Below are the code and all the weights of a small trained network. Each question names an input and a class and asks about switching units off, where a switched-off unit gives its printed mean instead of its output.

import numpy as np


def w(rows, s, z=0):
    codes = np.array(rows[::2]) - 128.0
    scale = np.full(codes.shape[1], s)
    scale[-1] = z or s
    return codes * scale


def f(y):
    return y / 2 * (1 + np.tanh(0.7978845608 * (y + 0.044715 * y**3)))


def log_softmax(a):
    a = a - a.max(-1, keepdims=True)
    return a - np.log(np.exp(a).sum(-1, keepdims=True))


def net(x, mask):
    res = np.array(x, float).reshape(1, 7) / 4 @ E
    y = f(res @ A[0][:, :-1].T + A[0][:, -1])
    res = res + np.where(mask, y, B[0][:, -1]) @ B[0][:, :-1]
    return log_softmax(res[-1] @ U[:, :-1].T + U[:, -1])


A, B = {}, {}
E = w([
[70,43,150,148,94,121,49,137,135,129,105,187],'x0',
[106,81,129,78,100,108,115,95,111,116,130,165],'x1',
[155,140,119,83,195,199,166,7,36,98,146,220],'x2',
[115,119,91,96,61,118,86,125,148,83,175,131],'x3',
[128,75,166,195,150,189,108,93,142,216,147,124],'x4',
[158,87,183,130,177,131,100,116,147,142,39,126],'x5',
[109,111,163,178,90,121,187,155,134,128,111,124],'x6',
],0.012)
A[0] = w([
[151,211,100,173,122,121,164,145,152,85,137,99,130],'n1',
[92,72,69,52,48,55,22,149,133,16,138,150,190],'n2',
[147,232,2,59,135,155,220,156,114,38,113,88,186],'n3',
[96,121,143,221,80,82,85,214,186,202,81,6,131],'n4',
[196,242,78,154,126,41,230,115,50,70,183,99,198],'n5',
[123,88,107,224,167,103,141,122,107,182,115,138,252],'n6',
],0.0064,0.0027)
B[0] = w([
[145,225,154,134,33,118,110,172,125,125,122,87,164],'n1',
[131,120,42,166,79,47,50,136,130,37,146,222,243],'n2',
[42,193,82,13,101,185,101,147,167,68,164,85,225],'n3',
[146,115,140,234,72,91,82,157,212,154,26,61,249],'n4',
[149,217,156,57,105,255,237,123,178,82,200,100,216],'n5',
[244,140,178,91,141,87,177,85,176,190,97,139,176],'n6',
],0.0078,0.015)
U = w([
[151,94,149,190,100,60,116,255,215,214,74,36,220],'0',
[154,92,182,131,212,182,188,36,17,229,93,211,176],'1',
[117,91,52,123,93,43,80,149,94,45,147,212,69],'2',
[120,191,108,63,129,181,206,173,143,87,139,81,6],'3',
],0.0079,0.0019)

Each question gives the input, the list of numbers given to net, and the class t.
The units are the neurons (one row each of A and B). Each row of codes is followed by its name. A weight is (code - 128) times the scale printed after its matrix; where a second scale follows, it is the last column's (A, B and U).
mask holds one flag per neuron, in row order. A switched-off neuron (its flag False) gives its mean, the last column of its row in B, instead of its output. The means were averaged over made-up inputs and are rounded, as every weight is.
A unit's drop is (log p(t) with every unit on - log p(t) with that unit switched off) / (log p(t) with every unit on - log p(t) with every unit switched off).
The circuit of an input: a set's keep is (log p(t) with only the set's units on - log p(t) with every unit switched off) / (log p(t) with every unit on - log p(t) with every unit switched off). Starting from all 6 units, units are removed one at a time, each time the one whose removal leaves the highest keep (on an exact tie, the one counted first), for as long as the keep stays at least 0.8.
circuit, biggest first: the units of the circuit, biggest drop first
top k neurons: the k neurons with the biggest drops, biggest first
drop when u is switched off: that unit's drop, to one decimal
input [4,-2,7,-6,1,-7,-7], class 1: top neuron => n2
input [-3,5,2,-6,4,-6,4], class 1: circuit, biggest first => n3, n4
input [-2,2,3,6,6,-1,-5], class 1: top 2 neurons => n2, n3
input [-4,-3,3,0,1,8,6], class 1: circuit, biggest first => n4, n3
input [3,4,2,-7,-5,-6,2], class 3: top 2 neurons => n5, n2
input [6,-1,3,-3,-3,3,8], class 1: top 2 neurons => n4, n2
input [-3,3,1,1,2,8,-3], class 1: top 2 neurons => n4, n2
input [-1,0,3,2,8,-4,-5], class 1: drop when n2 is switched off => 0.1
input [-8,7,-6,0,-3,3,-5], class 3: drop when n3 is switched off => 0.1
input [-4,8,4,0,-4,8,4], class 1: drop when n5 is switched off => 0.2
input [-4,7,0,5,-7,-4,-4], class 3: drop when n3 is switched off => 2.7
input [6,-6,8,0,-8,0,1], class 3: top 2 neurons => n5, n3
